Below is a small trained network, with its code and all its weights. Each question gives an input and a class and asks what happens when units are switched off, that is, made to give their printed mean instead of their output.

import numpy as np


def w(rows, s, z=0):
    codes = np.array(rows[::2]) - 128.0
    scale = np.full(codes.shape[1], s)
    scale[-1] = z or s
    return codes * scale


def f(y):
    return y / 2 * (1 + np.tanh(0.7978845608 * (y + 0.044715 * y**3)))


def log_softmax(a):
    a = a - a.max(-1, keepdims=True)
    return a - np.log(np.exp(a).sum(-1, keepdims=True))


def net(x, mask):
    res = np.array(x, float).reshape(1, 6) / 4 @ E
    y = f(res @ A[0][:, :-1].T + A[0][:, -1])
    res = res + np.where(mask, y, B[0][:, -1]) @ B[0][:, :-1]
    return log_softmax(res[-1] @ U[:, :-1].T + U[:, -1])


A, B = {}, {}
E = w([
[105,133,122,122,108,130,139],'x0',
[120,48,40,200,51,67,67],'x1',
[97,61,107,129,181,39,254],'x2',
[134,108,146,98,113,126,126],'x3',
[200,62,47,103,161,245,200],'x4',
[109,77,177,78,103,132,120],'x5',
],0.0095)
A[0] = w([
[118,190,169,130,91,99,63,247],'N0',
[114,162,158,101,172,101,134,199],'N1',
[156,125,81,100,121,249,119,188],'N2',
[112,132,168,155,162,51,145,171],'N3',
[127,163,178,121,142,150,163,255],'N4',
[104,141,164,142,131,13,161,186],'N5',
[122,38,33,164,77,80,46,191],'N6',
[124,122,147,129,125,95,170,170],'N7',
[156,69,65,137,104,209,130,128],'N8',
[130,76,99,140,134,42,182,128],'N9',
[134,157,123,129,113,151,84,215],'N10',
[119,148,146,107,151,96,199,163],'N11',
[134,158,165,126,165,155,197,228],'N12',
[143,49,87,125,179,140,237,106],'N13',
[104,160,120,123,125,163,163,166],'N14',
[139,132,173,106,133,169,160,204],'N15',
],0.017,0.0062)
B[0] = w([
[113,248,102,181,76,183,90,228],'N0',
[127,126,71,99,115,186,119,181],'N1',
[166,73,234,141,187,162,135,231],'N2',
[123,137,126,56,160,92,133,198],'N3',
[120,168,96,91,168,210,155,197],'N4',
[171,167,117,66,188,36,120,226],'N5',
[107,108,171,135,66,28,2,254],'N6',
[153,135,99,109,132,93,145,168],'N7',
[156,2,86,108,109,168,82,212],'N8',
[25,93,106,157,221,90,175,216],'N9',
[130,145,159,129,93,161,76,183],'N10',
[140,112,112,40,84,103,156,185],'N11',
[161,161,162,101,110,133,194,203],'N12',
[130,119,97,227,27,92,222,237],'N13',
[122,127,157,140,138,150,157,157],'N14',
[145,159,158,167,157,144,162,185],'N15',
],0.027,0.021)
U = w([
[73,242,109,97,114,235,106,253],'0',
[207,98,208,160,194,201,154,119],'1',
[139,166,54,24,159,97,192,132],'2',
[144,124,122,153,36,110,254,62],'3',
[67,198,145,158,35,94,47,167],'4',
[163,6,131,122,72,154,40,123],'5',
[43,143,82,121,173,9,102,53],'6',
[72,18,53,213,104,52,146,94],'7',
],0.0084,0.0022)

Each question gives the input, the list of numbers given to net, and the class t.
The units are the neurons (one row each of A and B). Each row of codes is followed by its name. A weight is (code - 128) times the scale printed after its matrix; where a second scale follows, it is the last column's (A, B and U).
mask holds one flag per neuron, in row order. A switched-off neuron (its flag False) gives its mean, the last column of its row in B, instead of its output. The means were averaged over made-up inputs and are rounded, as every weight is.
A unit's drop is (log p(t) with every unit on - log p(t) with that unit switched off) / (log p(t) with every unit on - log p(t) with every unit switched off).
The circuit of an input: a set's keep is (log p(t) with only the set's units on - log p(t) with every unit switched off) / (log p(t) with every unit on - log p(t) with every unit switched off). Starting from the 12 units with the biggest drops (on a tie, the unit counted first), units are removed one at a time, each time the one whose removal leaves the highest keep (on an exact tie, the one counted first), for as long as the keep stays at least 0.8.
circuit, biggest first: the units of the circuit, biggest drop first
k most important neurons: the k neurons with the biggest drops, biggest first
drop when u is switched off: that unit's drop, to one decimal
input [-7,0,0,3,-5,2], class 0: circuit, biggest first => (N6 N0)
input [7,-1,-4,-1,7,2], class 1: circuit, biggest first => (N2)
input [-3,1,1,-2,8,-5], class 7: circuit, biggest first => (N13 N8)
input [8,8,1,-6,-3,5], class 6: 4 most important neurons => (N9 N5 N13 N10)
input [-6,-1,-1,-1,-8,-7], class 0: circuit, biggest first => (N0 N6)
input [8,1,-6,-1,4,6], class 5: 2 most important neurons => (N8 N12)
input [4,1,5,-5,4,-6], class 7: 2 most important neurons => (N9 N0)
input [1,4,0,-5,8,-4], class 5: 2 most important neurons => (N8 N2)
input [2,7,0,-1,8,-6], class 5: 3 most important neurons => (N8 N2 N6)
input [5,0,2,1,-7,-1], class 2: 2 most important neurons => (N6 N5)
input [-7,1,0,-6,5,-2], class 5: 3 most important neurons => (N9 N8 N2)
input [-4,-5,1,6,-6,2], class 2: 2 most important neurons => (N5 N3)
input [-2,0,6,2,-2,-5], class 2: 2 most important neurons => (N6 N11)
input [-6,-1,2,-4,-2,-1], class 2: circuit, biggest first => (N6)
input [6,-4,-1,-6,8,-3], class 1: drop when N2 is switched off => 3.8
input [-3,4,0,-7,2,0], class 5: drop when N13 is switched off => 0.3
input [-5,-8,0,3,-8,-4], class 0: drop when N0 is switched off => 2.2
input [0,-2,-3,0,-4,4], class 0: drop when N6 is switched off => 0.1
